Below is a small trained network, with its code and all its weights. Each question gives an input and a target symbol and asks what happens when units are switched off, that is, made to give their printed mean instead of their output.

import numpy as np


def w(rows, s, z=0):
    codes = np.array(rows[::2]) - 128.0
    scale = np.full(codes.shape[1], s)
    scale[-1] = z or s
    return codes * scale


def f(y):
    return y / 2 * (1 + np.tanh(0.7978845608 * (y + 0.044715 * y**3)))


def softmax(a):
    e = np.exp(a - a.max(-1, keepdims=True))
    return e / e.sum(-1, keepdims=True)


def log_softmax(a):
    a = a - a.max(-1, keepdims=True)
    return a - np.log(np.exp(a).sum(-1, keepdims=True))


def net(x, mask):
    ids = ['ΛΞΨαβημπτ'.index(c) for c in x.split()]
    T = len(ids)
    res = E[ids] + P[:T]
    u = 0
    for l in range(2):
        r = res
        for j in range(3):
            rows = slice(2 * j, 2 * j + 2)
            q, k, v = (r @ M[l][rows].T for M in (Q, K, V))
            z = softmax(np.where(np.tri(T) > 0, q @ k.T / 2**0.5, -1e9)) @ v
            o = O[l][rows]
            res = res + np.where(mask[u + j], z, o[:, -1]) @ o[:, :-1]
        u += 3
        y = f(res @ A[l][:, :-1].T + A[l][:, -1])
        res = res + np.where(mask[u : u + 12], y, B[l][:, -1]) @ B[l][:, :-1]
        u += 12
    return log_softmax(res[-1] @ U[:, :-1].T + U[:, -1])


Q, K, V, O, A, B = {}, {}, {}, {}, {}, {}
E = w([
[166,117,130,171,115,174,102,116],'Λ',
[108,107,114,132,74,101,188,61],'Ξ',
[172,156,152,194,142,83,143,81],'Ψ',
[102,132,126,105,150,94,74,43],'α',
[93,58,145,164,145,102,135,123],'β',
[104,131,110,166,157,52,140,141],'η',
[170,154,96,140,77,91,85,115],'μ',
[119,184,252,43,106,106,128,168],'π',
[57,130,128,145,152,173,136,81],'τ',
],0.015)
P = w([
[141,100,39,84,167,172,154,198],'0',
[151,130,223,223,51,157,86,40],'1',
[144,123,188,215,49,126,98,64],'2',
[128,121,185,222,30,106,105,65],'3',
[118,119,181,229,42,88,105,76],'4',
[115,121,183,207,17,76,128,79],'5',
[122,112,191,211,6,76,122,78],'6',
[119,112,187,213,23,49,138,71],'7',
[120,114,187,212,14,59,129,73],'8',
[116,111,196,215,17,45,123,73],'9',
[112,115,192,218,2,47,119,84],'10',
[116,109,195,225,1,41,131,76],'11',
],0.0056)
Q[0] = w([
[172,139,48,84,179,172,127,171],'0.h0',
[146,106,17,94,169,143,126,136],'0.h0',
[168,84,41,140,189,212,129,119],'0.h1',
[91,45,139,163,111,83,111,164],'0.h1',
[126,33,115,131,198,254,128,189],'0.h2',
[135,90,148,141,93,78,105,134],'0.h2',
],0.0099)
K[0] = w([
[129,125,166,186,121,105,130,120],'0.h0',
[110,122,211,171,113,102,120,89],'0.h0',
[109,108,152,175,100,89,117,75],'0.h1',
[125,140,155,76,130,111,136,161],'0.h1',
[147,113,6,147,162,157,148,116],'0.h2',
[131,145,119,103,136,131,141,168],'0.h2',
],0.015)
V[0] = w([
[126,145,119,131,201,54,125,161],'0.h0',
[93,212,70,116,117,112,34,51],'0.h0',
[53,133,182,30,158,126,105,97],'0.h1',
[176,188,229,80,77,114,142,117],'0.h1',
[109,79,111,196,81,118,131,76],'0.h2',
[114,57,97,239,131,96,136,2],'0.h2',
],0.0069)
O[0] = w([
[132,134,136,104,182,91,131,181,93],'0.h0',
[210,89,111,107,112,171,201,162,118],'0.h0',
[78,58,145,35,131,100,191,92,159],'0.h1',
[148,41,164,142,91,12,129,131,250],'0.h1',
[131,54,177,145,124,133,87,115,247],'0.h2',
[125,1,202,141,110,138,53,145,240],'0.h2',
],0.0084,0.002)
A[0] = w([
[149,140,127,177,146,69,75,108,24],'0.n0',
[178,151,124,124,196,124,147,89,143],'0.n1',
[176,163,52,179,149,73,124,230,138],'0.n2',
[172,125,163,186,212,159,72,117,29],'0.n3',
[79,137,71,152,215,125,121,206,176],'0.n4',
[76,102,180,91,159,181,109,168,149],'0.n5',
[69,137,73,150,184,94,186,200,136],'0.n6',
[2,103,112,162,147,63,172,179,169],'0.n7',
[134,133,66,123,159,234,92,154,3],'0.n8',
[157,165,59,83,81,143,122,97,47],'0.n9',
[93,93,121,139,134,145,62,209,108],'0.n10',
[163,49,162,5,107,130,149,142,175],'0.n11',
],0.0072,0.0035)
B[0] = w([
[108,67,164,147,156,170,154,97,180],'0.n0',
[121,186,112,189,159,129,103,102,130],'0.n1',
[255,119,180,130,151,133,121,163,153],'0.n2',
[88,122,105,60,70,94,96,132,199],'0.n3',
[88,92,156,79,174,159,60,121,114],'0.n4',
[115,191,155,193,100,156,150,86,175],'0.n5',
[203,134,149,60,145,187,98,111,153],'0.n6',
[201,120,159,60,137,119,112,42,253],'0.n7',
[121,175,142,115,156,196,175,85,118],'0.n8',
[100,133,100,156,67,129,158,167,138],'0.n9',
[121,167,168,149,101,147,144,57,189],'0.n10',
[76,194,137,255,235,59,202,176,186],'0.n11',
],0.0066,0.0045)
Q[1] = w([
[132,110,22,106,224,168,78,146],'1.h0',
[135,177,7,108,182,148,131,157],'1.h0',
[183,39,110,90,121,78,94,156],'1.h1',
[175,117,2,56,168,144,132,211],'1.h1',
[76,67,98,178,206,240,144,168],'1.h2',
[208,93,129,122,123,64,41,170],'1.h2',
],0.0075)
K[1] = w([
[154,74,120,165,144,175,96,70],'1.h0',
[135,106,105,241,46,139,58,72],'1.h0',
[119,82,191,67,144,151,124,208],'1.h1',
[119,38,186,154,92,129,111,130],'1.h1',
[149,123,176,177,26,93,108,117],'1.h2',
[123,254,131,77,139,127,161,157],'1.h2',
],0.0098)
V[1] = w([
[241,152,140,141,52,117,97,195],'1.h0',
[141,37,140,220,119,2,129,93],'1.h0',
[126,185,72,191,130,100,194,154],'1.h1',
[125,115,77,158,46,136,189,50],'1.h1',
[155,147,76,82,138,95,181,150],'1.h2',
[80,176,175,68,39,113,110,110],'1.h2',
],0.0077)
O[1] = w([
[1,140,136,130,69,138,69,197,136],'1.h0',
[149,190,40,202,144,2,18,122,2],'1.h0',
[122,87,150,237,125,208,116,107,152],'1.h1',
[146,59,36,139,178,177,133,31,140],'1.h1',
[77,46,165,199,144,101,181,175,67],'1.h2',
[162,93,109,111,146,77,36,202,167],'1.h2',
],0.0068,0.0081)
A[1] = w([
[60,139,162,98,115,99,45,147,39],'1.n0',
[190,161,61,105,115,190,135,174,177],'1.n1',
[157,89,206,94,168,211,175,132,20],'1.n2',
[203,152,107,100,189,64,161,131,127],'1.n3',
[149,66,17,132,139,127,69,91,71],'1.n4',
[54,129,118,186,116,129,91,202,117],'1.n5',
[106,127,155,60,78,129,137,186,117],'1.n6',
[110,146,145,94,171,85,88,175,106],'1.n7',
[158,203,138,98,135,141,71,73,91],'1.n8',
[140,198,99,133,150,141,110,170,113],'1.n9',
[77,91,141,168,77,166,113,254,2],'1.n10',
[238,48,150,150,164,154,46,128,20],'1.n11',
],0.0081,0.0063)
B[1] = w([
[183,158,80,149,99,124,238,176,168],'1.n0',
[128,51,221,186,78,46,98,120,142],'1.n1',
[81,151,72,174,51,31,125,118,254],'1.n2',
[126,143,151,133,112,217,39,139,155],'1.n3',
[6,174,146,94,204,80,136,108,157],'1.n4',
[190,107,60,85,123,144,142,204,164],'1.n5',
[104,186,143,187,216,164,131,78,184],'1.n6',
[123,130,81,161,40,169,189,73,135],'1.n7',
[159,52,150,148,151,79,165,206,173],'1.n8',
[31,81,160,167,51,140,201,172,127],'1.n9',
[131,153,47,58,254,160,136,141,180],'1.n10',
[80,177,57,94,183,162,205,155,196],'1.n11',
],0.0066,0.0098)
U = w([
[61,92,194,162,77,232,34,108,143],'Λ',
[61,174,84,131,183,94,93,91,156],'Ξ',
[137,162,83,166,51,84,97,192,183],'Ψ',
[225,158,164,254,193,193,150,105,86],'α',
[220,129,190,23,163,139,96,132,253],'β',
[86,233,186,115,142,131,177,167,105],'η',
[98,111,86,116,162,201,149,192,217],'μ',
[100,68,175,138,150,105,163,177,15],'π',
[127,122,52,78,78,145,220,88,13],'τ',
],0.0052,0.0031)

Each question gives the input, a string of symbols that net reads in full, and the target symbol t.
The units are the heads (2 rows each of Q, K, V and O) and the neurons (one row each of A and B). Each row of codes is followed by its name. A weight is (code - 128) times the scale printed after its matrix; where a second scale follows, it is the last column's (O, A, B and U).
mask holds one flag per unit, layer by layer, with each layer's heads first. A switched-off unit (its flag False) gives its mean, the last column of its rows in O or B, instead of its output. The means were averaged over made-up inputs and are rounded, as every weight is.
A unit's drop is (log p(t) with every unit on - log p(t) with that unit switched off) / (log p(t) with every unit on - log p(t) with every unit switched off).
top k neurons: the k neurons with the biggest drops, biggest first
k most important neurons of layer l: the k neurons of layer l with the biggest drops, biggest first
heads that matter: for each layer, one digit per head in row order, 1 if its drop is at least 0.15 and else 0, layers parted by /
input α Ψ Λ Ξ μ τ α, target α: top 2 neurons => 0.n11, 1.n2
input Ψ β β τ π η, target β: heads that matter => 011 / 000
input Ξ Ξ Λ Λ Ψ, target Ξ: heads that matter => 001 / 110
input η β Ψ β Λ Ψ τ β α, target η: heads that matter => 111 / 010
input μ β η μ β, target μ: heads that matter => 111 / 100
input τ α β Ψ Ψ, target τ: heads that matter => 011 / 100
input μ Ψ Ξ β α, target μ: most important neuron of layer 1 => 1.n10
input Λ Ψ Ξ Ξ μ Λ, target Λ: heads that matter => 011 / 001
input τ Λ Ξ Ψ μ β Ψ Λ, target τ: top 2 neurons => 1.n2, 1.n11
input μ η π, target η: heads that matter => 001 / 100
input μ Ξ Λ, target μ: heads that matter => 011 / 100
input μ Ξ β Ψ, target μ: heads that matter => 011 / 100
input Ξ π Ψ Ψ β β Λ Λ Λ Ψ, target α: heads that matter => 001 / 010
input π τ π β η Λ η μ β η Ψ, target π: heads that matter => 011 / 001
input τ Ψ π μ Ψ π η, target τ: top 4 neurons => 1.n2, 0.n8, 0.n7, 0.n3
input β Ξ η μ, target β: heads that matter => 111 / 110
input β π μ, target Ψ: heads that matter => 001 / 101
input τ β μ Ψ β Ψ τ Ψ Ψ β, target τ: heads that matter => 010 / 100
input β η Ψ β Ψ α Λ Ψ Ψ, target β: top 2 neurons => 0.n4, 1.n2
input Λ β τ α Ξ, target Λ: most important neuron of layer 0 => 0.n8
input π β β β μ, target Ψ: 2 most important neurons of layer 0 => 0.n9, 0.n2
input Ψ Ψ Ξ β η Ψ, target Ψ: most important neuron of layer 1 => 1.n0
input τ Ξ η Ξ Ξ μ τ β Ξ β τ, target τ: top 3 neurons => 1.n2, 0.n8, 1.n11
input Ψ τ Ξ β Ξ Ψ β, target Ψ: top 2 neurons => 1.n0, 0.n2
input τ β β η β, target τ: top 2 neurons => 1.n2, 0.n8
input Ξ η μ, target Ξ: 2 most important neurons of layer 1 => 1.n4, 1.n11
input π β β μ Ξ Ψ, target α: 3 most important neurons of layer 0 => 0.n1, 0.n2, 0.n3
